Below is a small trained network, with its code and all its weights. Each question gives an input and a class and asks what happens when units are switched off, that is, made to give their printed mean instead of their output.

import numpy as np


def w(rows, s, z=0):
    codes = np.array(rows[::2]) - 128.0
    scale = np.full(codes.shape[1], s)
    scale[-1] = z or s
    return codes * scale


def norm(h):
    return h / np.sqrt((h * h).mean(-1, keepdims=True) + 1e-5)


def f(y):
    return np.maximum(y, 0)


def log_softmax(a):
    a = a - a.max(-1, keepdims=True)
    return a - np.log(np.exp(a).sum(-1, keepdims=True))


def net(x, mask):
    res = np.array(x, float).reshape(1, 3) / 4 @ E
    u = 0
    for l in range(3):
        y = f(norm(res) @ A[l][:, :-1].T + A[l][:, -1])
        res = res + np.where(mask[u : u + 12], y, B[l][:, -1]) @ B[l][:, :-1]
        u += 12
    return log_softmax(norm(res)[-1] @ U[:, :-1].T + U[:, -1])


A, B = {}, {}
E = w([
[2,129,131,159],'x0',
[136,88,201,110],'x1',
[119,234,171,75],'x2',
],0.0094)
A[0] = w([
[69,153,112,152,176],'0.n1',
[89,180,221,75,81],'0.n2',
[158,175,138,122,169],'0.n3',
[36,41,201,37,117],'0.n4',
[203,130,185,173,152],'0.n5',
[125,49,153,133,116],'0.n6',
[134,81,205,109,9],'0.n7',
[199,147,147,167,112],'0.n8',
[106,146,140,78,56],'0.n9',
[142,179,94,202,4],'0.n10',
[97,125,1,118,145],'0.n11',
[142,67,138,17,131],'0.n12',
],0.0074,0.0041)
B[0] = w([
[217,126,169,94,232],'0.n1',
[109,178,132,58,239],'0.n2',
[101,202,193,112,222],'0.n3',
[216,177,196,237,236],'0.n4',
[101,123,146,188,221],'0.n5',
[137,105,150,131,192],'0.n6',
[224,150,253,216,152],'0.n7',
[123,151,221,155,192],'0.n8',
[126,138,52,66,145],'0.n9',
[102,185,90,194,139],'0.n10',
[171,116,188,172,255],'0.n11',
[130,197,155,186,193],'0.n12',
],0.005,0.0035)
A[1] = w([
[148,100,150,213,214],'1.n1',
[115,109,117,56,154],'1.n2',
[215,119,124,59,100],'1.n3',
[132,166,77,113,135],'1.n4',
[169,97,162,80,85],'1.n5',
[127,154,127,104,55],'1.n6',
[86,198,49,206,52],'1.n7',
[48,113,203,138,2],'1.n8',
[134,170,9,148,94],'1.n9',
[139,138,161,63,116],'1.n10',
[43,94,132,160,124],'1.n11',
[47,128,121,113,99],'1.n12',
],0.014,0.0034)
B[1] = w([
[99,148,133,64,254],'1.n1',
[149,164,88,83,135],'1.n2',
[108,180,79,188,192],'1.n3',
[136,133,224,152,162],'1.n4',
[84,171,58,255,158],'1.n5',
[94,123,142,112,148],'1.n6',
[167,124,164,146,187],'1.n7',
[189,187,65,223,174],'1.n8',
[62,96,235,197,180],'1.n9',
[37,106,113,133,180],'1.n10',
[181,142,87,145,174],'1.n11',
[200,193,74,124,153],'1.n12',
],0.0091,0.0083)
A[2] = w([
[155,58,125,251,185],'2.n1',
[56,109,145,160,81],'2.n2',
[69,102,139,175,119],'2.n3',
[167,229,144,20,208],'2.n4',
[201,130,88,21,94],'2.n5',
[88,26,71,116,88],'2.n6',
[150,2,115,109,110],'2.n7',
[122,199,149,160,252],'2.n8',
[27,114,90,59,126],'2.n9',
[123,32,27,113,162],'2.n10',
[168,148,112,152,70],'2.n11',
[91,145,71,173,134],'2.n12',
],0.0094,0.0033)
B[2] = w([
[71,196,146,85,217],'2.n1',
[214,146,136,125,140],'2.n2',
[193,114,175,101,150],'2.n3',
[98,51,104,99,194],'2.n4',
[199,108,156,197,130],'2.n5',
[32,158,102,20,142],'2.n6',
[73,152,78,105,146],'2.n7',
[155,23,82,104,245],'2.n8',
[255,88,147,198,136],'2.n9',
[99,133,204,16,149],'2.n10',
[62,94,85,153,147],'2.n11',
[197,110,110,74,159],'2.n12',
],0.0071,0.011)
U = w([
[44,180,114,4,212],'0',
[166,169,19,180,252],'1',
[116,146,228,183,85],'2',
[176,12,114,69,30],'3',
],0.024,0.0018)

Each question gives the input, the list of numbers given to net, and the class t.
The units are the neurons (one row each of A and B). Each row of codes is followed by its name. A weight is (code - 128) times the scale printed after its matrix; where a second scale follows, it is the last column's (A, B and U).
mask holds one flag per neuron, layer by layer. A switched-off neuron (its flag False) gives its mean, the last column of its row in B, instead of its output. The means were averaged over made-up inputs and are rounded, as every weight is.
A unit's drop is (log p(t) with every unit on - log p(t) with that unit switched off) / (log p(t) with every unit on - log p(t) with every unit switched off).
The circuit of an input: a set's keep is (log p(t) with only the set's units on - log p(t) with every unit switched off) / (log p(t) with every unit on - log p(t) with every unit switched off). Starting from the 12 units with the biggest drops (on a tie, the unit counted first), units are removed one at a time, each time the one whose removal leaves the highest keep (on an exact tie, the one counted first), for as long as the keep stays at least 0.8.
units of the circuit, in order: the units of the circuit, biggest drop first
top k neurons: the k neurons with the biggest drops, biggest first
top k neurons in layer l: the k neurons of layer l with the biggest drops, biggest first
drop of u: that unit's drop, to one decimal
input [-5,-8,-4], class 2: units of the circuit, in order	[1.n9]
input [1,2,1], class 3: top 2 neurons	[0.n4; 2.n1]
input [0,2,3], class 3: units of the circuit, in order	[2.n1; 2.n8]
input [5,-5,4], class 1: top 3 neurons in layer 2	[2.n1; 2.n8; 2.n10]
input [-5,5,-3], class 1: top 3 neurons	[1.n5; 1.n3; 1.n9]
input [2,2,2], class 3: top 2 neurons	[2.n1; 1.n9]
input [-8,3,6], class 1: top 3 neurons	[1.n3; 1.n5; 1.n1]
input [4,-2,-4], class 0: top 4 neurons	[0.n3; 0.n2; 0.n1; 2.n10]
input [7,-6,-7], class 0: units of the circuit, in order	[2.n1; 1.n3; 2.n10]
input [1,2,0], class 3: units of the circuit, in order	[1.n9; 2.n1]
input [8,2,-8], class 0: top 3 neurons in layer 1	[1.n1; 1.n3; 1.n5]
input [6,-2,-6], class 0: top 4 neurons	[2.n10; 1.n1; 0.n3; 1.n3]
input [6,-7,-7], class 0: top 3 neurons	[2.n1; 1.n8; 1.n4]
input [-7,6,-1], class 1: units of the circuit, in order	[1.n5]
input [1,0,2], class 3: top 2 neurons	[2.n9; 2.n1]
input [-7,5,-7], class 0: top 3 neurons in layer 1	[1.n8; 1.n1; 1.n7]
input [3,-1,2], class 3: top 2 neurons in layer 1	[1.n3; 1.n5]
input [4,1,-1], class 1: top 2 neurons	[1.n8; 1.n11]
input [0,-3,-2], class 3: top 2 neurons	[0.n11; 1.n1]
input [4,-8,-7], class 2: top 3 neurons in layer 1	[1.n9; 1.n7; 1.n10]
input [8,7,1], class 1: top neuron	[1.n8]
input [3,3,-4], class 0: top 2 neurons	[2.n1; 1.n1]
input [-4,-8,-2], class 2: drop of 1.n9	0.3
input [-6,-8,1], class 2: drop of 1.n9	0.7
input [-6,1,-1], class 1: drop of 1.n5	0.1
